Below is a small trained network, with its code and all its weights. Each question gives an input and a target symbol and asks what happens when units are switched off, that is, made to give their printed mean instead of their output.

import numpy as np


def w(rows, s, z=0):
    codes = np.array(rows[::2]) - 128.0
    scale = np.full(codes.shape[1], s)
    scale[-1] = z or s
    return codes * scale


def norm(h):
    return h / np.sqrt((h * h).mean(-1, keepdims=True) + 1e-5)


def f(y):
    return y / 2 * (1 + np.tanh(0.7978845608 * (y + 0.044715 * y**3)))


def softmax(a):
    e = np.exp(a - a.max(-1, keepdims=True))
    return e / e.sum(-1, keepdims=True)


def log_softmax(a):
    a = a - a.max(-1, keepdims=True)
    return a - np.log(np.exp(a).sum(-1, keepdims=True))


def net(x, mask):
    ids = ['αβγεζηθλπσφψ'.index(c) for c in x.split()]
    T = len(ids)
    res = E[ids] + P[:T]
    u = 0
    for l in range(2):
        q, k, v = (norm(res) @ M[l].T for M in (Q, K, V))
        z = softmax(np.where(np.tri(T) > 0, q @ k.T / 2**0.5, -1e9)) @ v
        res = res + np.where(mask[u], z, O[l][:, -1]) @ O[l][:, :-1]
        u += 1
        y = f(norm(res) @ A[l][:, :-1].T + A[l][:, -1])
        res = res + np.where(mask[u : u + 8], y, B[l][:, -1]) @ B[l][:, :-1]
        u += 8
    return log_softmax(norm(res)[-1] @ U[:, :-1].T + U[:, -1])


Q, K, V, O, A, B = {}, {}, {}, {}, {}, {}
E = w([
[97,98,166,142,122,168,155,179,91,60,154],'α',
[131,131,114,138,122,81,175,172,65,247,198],'β',
[140,119,168,131,110,207,143,178,129,95,143],'γ',
[92,92,186,130,229,113,88,50,152,123,160],'ε',
[85,105,177,131,210,124,73,42,147,140,160],'ζ',
[112,141,150,146,143,143,29,61,196,172,212],'η',
[107,111,176,129,91,173,135,159,86,76,164],'θ',
[144,97,183,129,163,200,166,152,92,74,102],'λ',
[64,109,136,137,180,130,87,37,168,184,140],'π',
[221,218,33,94,121,47,57,148,73,78,81],'σ',
[178,133,194,126,129,206,117,152,112,92,135],'φ',
[126,112,150,137,210,158,110,27,190,172,93],'ψ',
],0.012)
P = w([
[51,142,118,10,126,149,124,121,145,129,140],'0',
[137,126,129,169,146,151,134,111,129,95,185],'1',
[113,137,96,123,133,164,171,105,145,102,195],'2',
[152,75,166,170,127,135,98,144,134,107,158],'3',
[149,112,102,185,132,165,146,98,127,94,192],'4',
[117,89,201,124,102,110,100,176,146,139,114],'5',
[158,88,125,214,123,149,110,118,120,99,164],'6',
[113,152,191,222,117,113,116,126,123,112,132],'7',
[144,74,154,163,128,132,109,165,135,129,119],'8',
[105,104,206,129,113,98,111,158,128,140,104],'9',
],0.013)
Q[0] = w([
[6,244,182,142,201,152,157,44,208,151,166],'L0H0',
[110,178,188,101,99,91,120,243,94,163,48],'L0H0',
],0.017)
K[0] = w([
[70,138,166,6,124,112,129,178,159,152,101],'L0H0',
[127,122,195,201,101,81,96,162,134,146,66],'L0H0',
],0.023)
V[0] = w([
[157,79,153,119,249,146,217,72,142,82,1],'L0H0',
[214,194,98,133,136,166,49,84,231,220,112],'L0H0',
],0.0072)
O[0] = w([
[88,248,114,143,182,110,149,187,74,187,105,36],'L0H0',
[104,163,194,120,181,109,184,108,204,93,152,3],'L0H0',
],0.014,0.0038)
A[0] = w([
[223,118,127,150,90,3,204,100,89,190,181,139],'L0N0',
[127,90,180,128,106,181,138,130,161,54,115,147],'L0N1',
[193,164,175,121,104,90,232,162,121,120,157,14],'L0N2',
[175,118,104,129,70,166,153,177,43,110,116,197],'L0N3',
[122,163,128,128,124,144,151,184,74,126,138,254],'L0N4',
[164,152,78,115,81,142,114,183,79,50,60,54],'L0N5',
[167,117,115,132,115,147,128,123,140,183,128,202],'L0N6',
[174,169,72,88,165,7,78,118,113,101,100,151],'L0N7',
],0.015,0.0087)
B[0] = w([
[237,67,157,156,157,180,116,247,171,72,36,142],'L0N0',
[86,139,85,175,111,141,96,130,102,119,157,240],'L0N1',
[93,46,152,241,97,148,64,131,11,103,181,139],'L0N2',
[97,146,118,117,132,124,101,152,208,87,69,250],'L0N3',
[173,79,185,173,173,192,168,119,100,164,131,203],'L0N4',
[188,120,170,104,130,64,221,139,56,115,223,173],'L0N5',
[86,119,151,162,141,105,123,123,89,104,149,174],'L0N6',
[223,199,94,163,49,182,95,236,119,103,187,144],'L0N7',
],0.014,0.015)
Q[1] = w([
[46,159,118,123,13,208,232,211,33,10,60],'L1H0',
[182,254,73,120,84,244,202,231,144,75,162],'L1H0',
],0.0093)
K[1] = w([
[106,123,151,254,64,73,196,123,121,84,116],'L1H0',
[127,139,65,221,179,73,168,121,162,160,99],'L1H0',
],0.013)
V[1] = w([
[44,105,157,115,130,119,129,84,146,139,1],'L1H0',
[143,83,65,177,85,62,216,121,186,223,116],'L1H0',
],0.0086)
O[1] = w([
[50,154,127,98,95,254,6,61,137,114,123,83],'L1H0',
[205,21,136,95,207,163,53,62,24,114,172,2],'L1H0',
],0.0085,0.0095)
A[1] = w([
[111,210,149,126,154,222,115,146,180,128,100,73],'L1N0',
[180,132,44,103,87,80,143,158,94,98,137,223],'L1N1',
[149,134,187,127,201,213,113,104,127,208,168,123],'L1N2',
[93,94,100,155,50,145,85,106,44,133,189,106],'L1N3',
[177,207,2,98,60,33,89,164,65,77,79,49],'L1N4',
[219,159,196,85,229,181,121,58,193,226,88,10],'L1N5',
[114,188,210,171,203,176,169,151,97,159,131,135],'L1N6',
[140,193,165,148,136,76,183,162,71,110,171,114],'L1N7',
],0.014,0.012)
B[1] = w([
[97,25,168,140,177,84,101,167,114,179,138,176],'L1N0',
[151,160,155,174,89,95,68,105,133,190,86,226],'L1N1',
[106,235,156,237,154,108,82,34,160,110,84,176],'L1N2',
[148,135,84,64,204,117,172,113,103,154,100,220],'L1N3',
[243,198,189,101,91,107,53,187,55,17,252,161],'L1N4',
[231,75,122,230,160,69,123,101,212,110,49,132],'L1N5',
[169,122,68,50,82,120,102,140,158,135,177,248],'L1N6',
[82,100,171,68,104,203,142,91,113,132,93,202],'L1N7',
],0.016,0.011)
U = w([
[71,199,235,111,177,174,78,48,66,120,126,112],'α',
[120,105,58,104,68,154,70,90,145,101,63,43],'β',
[54,253,148,150,94,148,174,184,214,75,74,25],'γ',
[127,131,157,95,162,129,195,95,180,9,166,185],'ε',
[177,28,115,116,162,171,123,95,17,163,159,163],'ζ',
[95,53,140,123,128,105,116,200,131,154,209,63],'η',
[193,162,152,125,155,100,151,98,240,118,66,104],'θ',
[146,209,76,163,186,95,212,196,104,194,81,158],'λ',
[139,52,202,174,83,146,154,62,53,164,87,127],'π',
[191,142,144,125,119,59,117,152,72,99,176,200],'σ',
[184,168,145,42,116,155,203,150,183,109,120,238],'φ',
[141,142,96,198,94,233,57,142,111,189,162,1],'ψ',
],0.012,0.0069)

Each question gives the input, a string of symbols that net reads in full, and the target symbol t.
The units are the heads (2 rows each of Q, K, V and O) and the neurons (one row each of A and B). Each row of codes is followed by its name. A weight is (code - 128) times the scale printed after its matrix; where a second scale follows, it is the last column's (O, A, B and U).
mask holds one flag per unit, layer by layer, with each layer's heads first. A switched-off unit (its flag False) gives its mean, the last column of its rows in O or B, instead of its output. The means were averaged over made-up inputs and are rounded, as every weight is.
A unit's drop is (log p(t) with every unit on - log p(t) with that unit switched off) / (log p(t) with every unit on - log p(t) with every unit switched off).
The circuit of an input: a set's keep is (log p(t) with only the set's units on - log p(t) with every unit switched off) / (log p(t) with every unit on - log p(t) with every unit switched off). Starting from the 12 units with the biggest drops (on a tie, the unit counted first), units are removed one at a time, each time the one whose removal leaves the highest keep (on an exact tie, the one counted first), for as long as the keep stays at least 0.8.
circuit, biggest first: the units of the circuit, biggest drop first
most important unit: the unit with the biggest drop
k most important neurons: the k neurons with the biggest drops, biggest first
top k neurons in layer l: the k neurons of layer l with the biggest drops, biggest first
input α φ ψ λ π π, target σ: circuit, biggest first	L0H0, L0N4, L1N4
input π λ β γ π ζ ε ψ, target α: most important unit	L1H0
input α λ π ε ζ γ π σ ε, target σ: circuit, biggest first	L0H0, L0N4, L1N4
input ε α φ ζ α γ α, target π: 3 most important neurons	L0N5, L0N4, L0N3
input θ β π σ θ θ, target λ: 3 most important neurons	L0N1, L0N3, L1N3
input ζ σ θ π β ζ θ θ φ, target σ: circuit, biggest first	L0H0, L0N4, L0N5, L1N4
input γ ψ ε, target λ: top 2 neurons in layer 0	L0N3, L0N4
input θ η β π ζ θ σ ε λ, target λ: 4 most important neurons	L0N1, L0N3, L1N3, L0N4
input σ λ β γ η, target π: circuit, biggest first	L1H0, L1N7, L0N7
input θ π ζ β ε ζ θ γ ε, target β: circuit, biggest first	L0H0, L0N4
input π φ σ α θ, target λ: 3 most important neurons	L0N1, L1N3, L0N3
input ζ θ α ζ, target η: 4 most important neurons	L0N5, L0N4, L1N0, L0N3
input ζ ζ θ γ α, target σ: 3 most important neurons	L0N3, L0N5, L1N4
input λ θ ψ ε ζ α ε θ λ, target θ: most important neuron	L0N4
input λ ψ ψ λ, target α: 2 most important neurons	L0N2, L1N2
input θ α σ ψ ζ ζ ζ γ ψ ψ, target β: 3 most important neurons	L0N7, L0N3, L0N4
input α ψ η γ ψ σ π θ η, target σ: 3 most important neurons	L0N5, L0N4, L1N4
input φ ζ φ φ θ, target η: 3 most important neurons	L0N3, L1N0, L0N4
input π ψ θ ε λ ψ, target α: 2 most important neurons	L0N7, L0N3
input θ ε γ η θ σ π π α η, target β: most important unit	L0H0
input ε ζ ψ, target φ: circuit, biggest first	L0H0, L1N6
input σ σ β θ β σ β λ θ ζ, target π: top 2 neurons in layer 0	L0N3, L0N4
input π θ α γ, target σ: top 3 neurons in layer 0	L0N3, L0N4, L0N5
